Below are the code and all the weights of a small trained network. Each question names an input and a class and asks about switching units off, where a switched-off unit gives its printed mean instead of its output.

import numpy as np


def w(rows, s, z=0):
    codes = np.array(rows[::2]) - 128.0
    scale = np.full(codes.shape[1], s)
    scale[-1] = z or s
    return codes * scale


def norm(h):
    return h / np.sqrt((h * h).mean(-1, keepdims=True) + 1e-5)


def f(y):
    return np.maximum(y, 0)


def log_softmax(a):
    a = a - a.max(-1, keepdims=True)
    return a - np.log(np.exp(a).sum(-1, keepdims=True))


def net(x, mask):
    res = np.array(x, float).reshape(1, 7) / 4 @ E
    u = 0
    for l in range(2):
        y = f(norm(res) @ A[l][:, :-1].T + A[l][:, -1])
        res = res + np.where(mask[u : u + 7], y, B[l][:, -1]) @ B[l][:, :-1]
        u += 7
    return log_softmax(norm(res)[-1] @ U[:, :-1].T + U[:, -1])


A, B = {}, {}
E = w([
[93,194,36,146],'x0',
[89,98,49,131],'x1',
[217,126,170,54],'x2',
[60,175,129,88],'x3',
[57,152,232,208],'x4',
[108,253,52,161],'x5',
[80,97,147,51],'x6',
],0.0048)
A[0] = w([
[83,248,68,156,188],'L0N1',
[112,96,82,223,83],'L0N2',
[132,158,143,51,101],'L0N3',
[82,82,102,189,6],'L0N4',
[117,159,180,121,160],'L0N5',
[195,141,90,126,128],'L0N6',
[70,51,104,99,89],'L0N7',
],0.016,0.0022)
B[0] = w([
[6,111,43,202,255],'L0N1',
[180,190,152,86,194],'L0N2',
[173,106,131,65,168],'L0N3',
[144,122,136,55,172],'L0N4',
[168,114,100,195,170],'L0N5',
[183,194,147,154,180],'L0N6',
[98,163,128,75,180],'L0N7',
],0.021,0.0099)
A[1] = w([
[61,125,9,201,193],'L1N1',
[180,20,73,144,37],'L1N2',
[103,101,168,149,114],'L1N3',
[94,72,95,131,1],'L1N4',
[151,146,160,52,82],'L1N5',
[81,22,201,255,108],'L1N6',
[151,167,157,130,135],'L1N7',
],0.012,0.0025)
B[1] = w([
[97,6,55,193,253],'L1N1',
[146,245,83,165,147],'L1N2',
[108,101,157,155,135],'L1N3',
[170,110,136,130,143],'L1N4',
[76,151,185,224,181],'L1N5',
[56,109,41,169,174],'L1N6',
[178,70,132,143,156],'L1N7',
],0.015,0.011)
U = w([
[114,131,195,55,6],'0',
[97,97,80,194,252],'1',
[245,165,185,155,85],'2',
],0.013,0.0036)

Each question gives the input, the list of numbers given to net, and the class t.
The units are the neurons (one row each of A and B). Each row of codes is followed by its name. A weight is (code - 128) times the scale printed after its matrix; where a second scale follows, it is the last column's (A, B and U).
mask holds one flag per neuron, layer by layer. A switched-off neuron (its flag False) gives its mean, the last column of its row in B, instead of its output. The means were averaged over made-up inputs and are rounded, as every weight is.
A unit's drop is (log p(t) with every unit on - log p(t) with that unit switched off) / (log p(t) with every unit on - log p(t) with every unit switched off).
The circuit of an input: a set's keep is (log p(t) with only the set's units on - log p(t) with every unit switched off) / (log p(t) with every unit on - log p(t) with every unit switched off). Starting from the 12 units with the biggest drops (on a tie, the unit counted first), units are removed one at a time, each time the one whose removal leaves the highest keep (on an exact tie, the one counted first), for as long as the keep stays at least 0.8.
circuit, biggest first: the units of the circuit, biggest drop first
top k neurons: the k neurons with the biggest drops, biggest first
k most important neurons of layer l: the k neurons of layer l with the biggest drops, biggest first
drop when u is switched off: that unit's drop, to one decimal
input [-1,7,4,4,-7,-6,1], class 0: circuit, biggest first => L0N1; L0N7; L1N1
input [-4,7,6,-6,-1,-6,0], class 2: top 3 neurons => L0N1; L1N1; L1N6
input [-4,7,6,7,-8,0,3], class 0: top 2 neurons => L0N1; L0N7
input [-5,2,-3,7,3,-6,2], class 0: circuit, biggest first => L0N1; L1N1
input [4,7,-5,-3,-8,-4,-2], class 2: circuit, biggest first => L0N1; L1N1; L0N2
input [-8,1,1,8,-3,2,-4], class 2: circuit, biggest first => L0N1; L1N1
input [-6,3,-2,-1,3,0,3], class 0: 4 most important neurons of layer 0 => L0N1; L0N7; L0N6; L0N4
input [0,-8,-6,2,-7,-8,5], class 0: drop when L1N1 is switched off => 0.2
input [-3,-4,6,-1,0,-3,6], class 2: most important neuron of layer 1 => L1N1
input [0,0,1,1,0,-2,5], class 0: drop when L0N7 is switched off => 0.3
input [1,2,-3,-6,-4,-1,1], class 2: drop when L0N1 is switched off => 0.3
